Here is a tiny trained network, its code and every weight. The questions are about switching its units off for an input and a target symbol, where a switched-off unit gives its printed mean instead of its output.

import numpy as np


def w(rows, s, z=0):
    codes = np.array(rows[::2]) - 128.0
    scale = np.full(codes.shape[1], s)
    scale[-1] = z or s
    return codes * scale


def f(y):
    return np.maximum(y, 0)


def softmax(a):
    e = np.exp(a - a.max(-1, keepdims=True))
    return e / e.sum(-1, keepdims=True)


def log_softmax(a):
    a = a - a.max(-1, keepdims=True)
    return a - np.log(np.exp(a).sum(-1, keepdims=True))


def net(x, mask):
    ids = ['βγδεζμξπτψω'.index(c) for c in x.split()]
    T = len(ids)
    res = E[ids] + P[:T]
    u = 0
    for l in range(3):
        r = res
        for j in range(2):
            rows = slice(2 * j, 2 * j + 2)
            q, k, v = (r @ M[l][rows].T for M in (Q, K, V))
            z = softmax(np.where(np.tri(T) > 0, q @ k.T / 2**0.5, -1e9)) @ v
            o = O[l][rows]
            res = res + np.where(mask[u + j], z, o[:, -1]) @ o[:, :-1]
        u += 2
        y = f(res @ A[l][:, :-1].T + A[l][:, -1])
        res = res + np.where(mask[u : u + 4], y, B[l][:, -1]) @ B[l][:, :-1]
        u += 4
    return log_softmax(res[-1] @ U[:, :-1].T + U[:, -1])


Q, K, V, O, A, B = {}, {}, {}, {}, {}, {}
E = w([
[67,23,79],'β',
[132,229,171],'γ',
[142,109,77],'δ',
[150,115,64],'ε',
[148,111,70],'ζ',
[84,159,99],'μ',
[147,122,72],'ξ',
[72,162,109],'π',
[175,42,202],'τ',
[136,100,136],'ψ',
[251,130,105],'ω',
],0.012)
P = w([
[252,216,83],'0',
[161,195,115],'1',
[150,173,108],'2',
[122,155,114],'3',
[124,131,116],'4',
[131,127,113],'5',
[110,111,111],'6',
[112,109,123],'7',
[115,93,114],'8',
[112,94,111],'9',
[125,87,109],'10',
[103,71,135],'11',
[121,62,130],'12',
],0.0034)
Q[0] = w([
[111,151,97],'L0H0',
[73,5,54],'L0H0',
[188,107,218],'L0H1',
[183,84,2],'L0H1',
],0.014)
K[0] = w([
[137,166,144],'L0H0',
[81,34,180],'L0H0',
[101,156,61],'L0H1',
[137,2,120],'L0H1',
],0.017)
V[0] = w([
[161,227,68],'L0H0',
[3,173,113],'L0H0',
[25,88,215],'L0H1',
[25,158,47],'L0H1',
],0.0068)
O[0] = w([
[213,130,251,62],'L0H0',
[225,50,104,3],'L0H0',
[199,102,27,1],'L0H1',
[181,3,186,103],'L0H1',
],0.0055,0.0011)
A[0] = w([
[149,44,163,146],'L0N0',
[121,160,29,128],'L0N1',
[2,178,172,89],'L0N2',
[190,204,177,3],'L0N3',
],0.0082,0.0029)
B[0] = w([
[91,187,170,212],'L0N0',
[56,168,179,254],'L0N1',
[217,95,67,190],'L0N2',
[60,50,2,164],'L0N3',
],0.0085,0.0029)
Q[1] = w([
[161,108,141],'L1H0',
[96,34,164],'L1H0',
[7,16,78],'L1H1',
[211,6,108],'L1H1',
],0.011)
K[1] = w([
[106,106,158],'L1H0',
[142,105,195],'L1H0',
[4,134,147],'L1H1',
[136,254,121],'L1H1',
],0.014)
V[1] = w([
[123,29,44],'L1H0',
[7,136,150],'L1H0',
[113,220,240],'L1H1',
[113,228,255],'L1H1',
],0.0055)
O[1] = w([
[129,46,58,119],'L1H0',
[90,196,61,249],'L1H0',
[74,228,152,17],'L1H1',
[56,255,173,1],'L1H1',
],0.0053,0.00086)
A[1] = w([
[99,157,210,5],'L1N0',
[180,76,221,91],'L1N1',
[162,106,154,213],'L1N2',
[172,202,254,178],'L1N3',
],0.0087,0.0024)
B[1] = w([
[168,68,179,164],'L1N0',
[95,198,81,189],'L1N1',
[124,165,164,203],'L1N2',
[83,193,4,254],'L1N3',
],0.011,0.0024)
Q[2] = w([
[138,169,254],'L2H0',
[178,192,114],'L2H0',
[85,105,200],'L2H1',
[248,97,152],'L2H1',
],0.015)
K[2] = w([
[7,147,39],'L2H0',
[68,160,201],'L2H0',
[80,181,91],'L2H1',
[236,214,216],'L2H1',
],0.014)
V[2] = w([
[220,143,157],'L2H0',
[40,22,167],'L2H0',
[200,45,112],'L2H1',
[247,211,136],'L2H1',
],0.013)
O[2] = w([
[194,79,39,71],'L2H0',
[110,95,244,1],'L2H0',
[1,205,148,64],'L2H1',
[25,40,35,22],'L2H1',
],0.0098,0.0064)
A[2] = w([
[92,255,66,144],'L2N0',
[109,95,245,49],'L2N1',
[115,40,206,223],'L2N2',
[106,132,130,254],'L2N3',
],0.009,0.0052)
B[2] = w([
[93,66,149,253],'L2N0',
[137,93,62,158],'L2N1',
[90,203,124,145],'L2N2',
[251,137,126,174],'L2N3',
],0.022,0.012)
U = w([
[186,29,91,241],'β',
[253,135,94,202],'γ',
[118,144,119,11],'δ',
[74,223,62,121],'ε',
[121,146,120,19],'ζ',
[108,150,118,42],'μ',
[86,163,114,72],'ξ',
[112,159,112,41],'π',
[177,197,160,165],'τ',
[163,59,252,89],'ψ',
[116,138,122,3],'ω',
],0.0057,0.0038)

Each question gives the input, a string of symbols that net reads in full, and the target symbol t.
The units are the heads (2 rows each of Q, K, V and O) and the neurons (one row each of A and B). Each row of codes is followed by its name. A weight is (code - 128) times the scale printed after its matrix; where a second scale follows, it is the last column's (O, A, B and U).
mask holds one flag per unit, layer by layer, with each layer's heads first. A switched-off unit (its flag False) gives its mean, the last column of its rows in O or B, instead of its output. The means were averaged over made-up inputs and are rounded, as every weight is.
A unit's drop is (log p(t) with every unit on - log p(t) with that unit switched off) / (log p(t) with every unit on - log p(t) with every unit switched off).
The circuit of an input: a set's keep is (log p(t) with only the set's units on - log p(t) with every unit switched off) / (log p(t) with every unit on - log p(t) with every unit switched off). Starting from the 12 units with the biggest drops (on a tie, the unit counted first), units are removed one at a time, each time the one whose removal leaves the highest keep (on an exact tie, the one counted first), for as long as the keep stays at least 0.8.
circuit, biggest first: the units of the circuit, biggest drop first
unit that matters most: the unit with the biggest drop
top k neurons: the k neurons with the biggest drops, biggest first
heads that matter: for each layer, one digit per head in row order, 1 if its drop is at least 0.15 and else 0, layers parted by /
drop of u: that unit's drop, to one decimal
input π τ ψ π γ μ μ π, target γ: circuit, biggest first -> (L2H1, L2N0)
input ω β τ, target ψ: unit that matters most -> L1N3
input δ δ ω π, target β: circuit, biggest first -> (L2H1, L0N2, L2N2)
input δ ζ β, target ε: heads that matter -> 11 / 01 / 10
input τ ε ξ δ τ ε δ ζ ζ γ τ, target γ: circuit, biggest first -> (L2H1, L2N0, L0H0)
input γ γ π, target β: circuit, biggest first -> (L2H1, L1N3)
input π τ δ β, target ψ: heads that matter -> 11 / 01 / 01
input ζ β δ τ π ω ζ γ γ τ γ δ ξ, target ψ: circuit, biggest first -> (L2H1, L2N0, L1H1)
input ψ ζ γ τ β δ, target ψ: circuit, biggest first -> (L2H1, L2N0, L1H1, L0H0)
input ζ π ε ω τ β μ, target ψ: circuit, biggest first -> (L2N0, L2H1, L1H1, L0H0)
input τ δ β ξ μ γ, target ψ: circuit, biggest first -> (L2N0, L2H1)
input δ ξ μ τ γ γ π ψ τ β ξ ξ, target ψ: circuit, biggest first -> (L2H1, L2N0, L1H1, L0H0)
input π γ β μ ξ ζ γ τ ζ ζ, target ψ: circuit, biggest first -> (L2H1, L2N0, L0H0, L0H1)
input τ β γ δ μ ω δ ζ τ γ δ τ ε, target ψ: heads that matter -> 01 / 01 / 01
input μ ζ ζ ζ δ ε β ε δ ξ ψ τ μ, target ψ: circuit, biggest first -> (L2H1, L2N0)
input ω μ μ τ β γ, target ψ: unit that matters most -> L1H1
input ω ω τ β ζ, target ψ: circuit, biggest first -> (L2H1, L2N0, L0H0, L1H1)
input τ ε δ μ π ω π β ζ ξ ζ ω τ, target ψ: top 3 neurons -> (L1N1, L1N3, L2N0)
input π γ μ τ ζ τ ω ξ ε π ξ μ, target γ: top 2 neurons -> (L2N0, L0N1)
input ω μ δ π ζ τ π ζ ζ δ δ β, target ψ: unit that matters most -> L2H1
input ω ε μ, target β: top 2 neurons -> (L2N0, L0N2)
input τ ζ ξ ζ ζ τ ζ μ γ δ τ γ τ, target γ: top 3 neurons -> (L2N0, L0N1, L1N3)
input ω ζ ξ ω τ ε ψ τ π β π μ ε, target ψ: drop of L0H1 -> 0.4
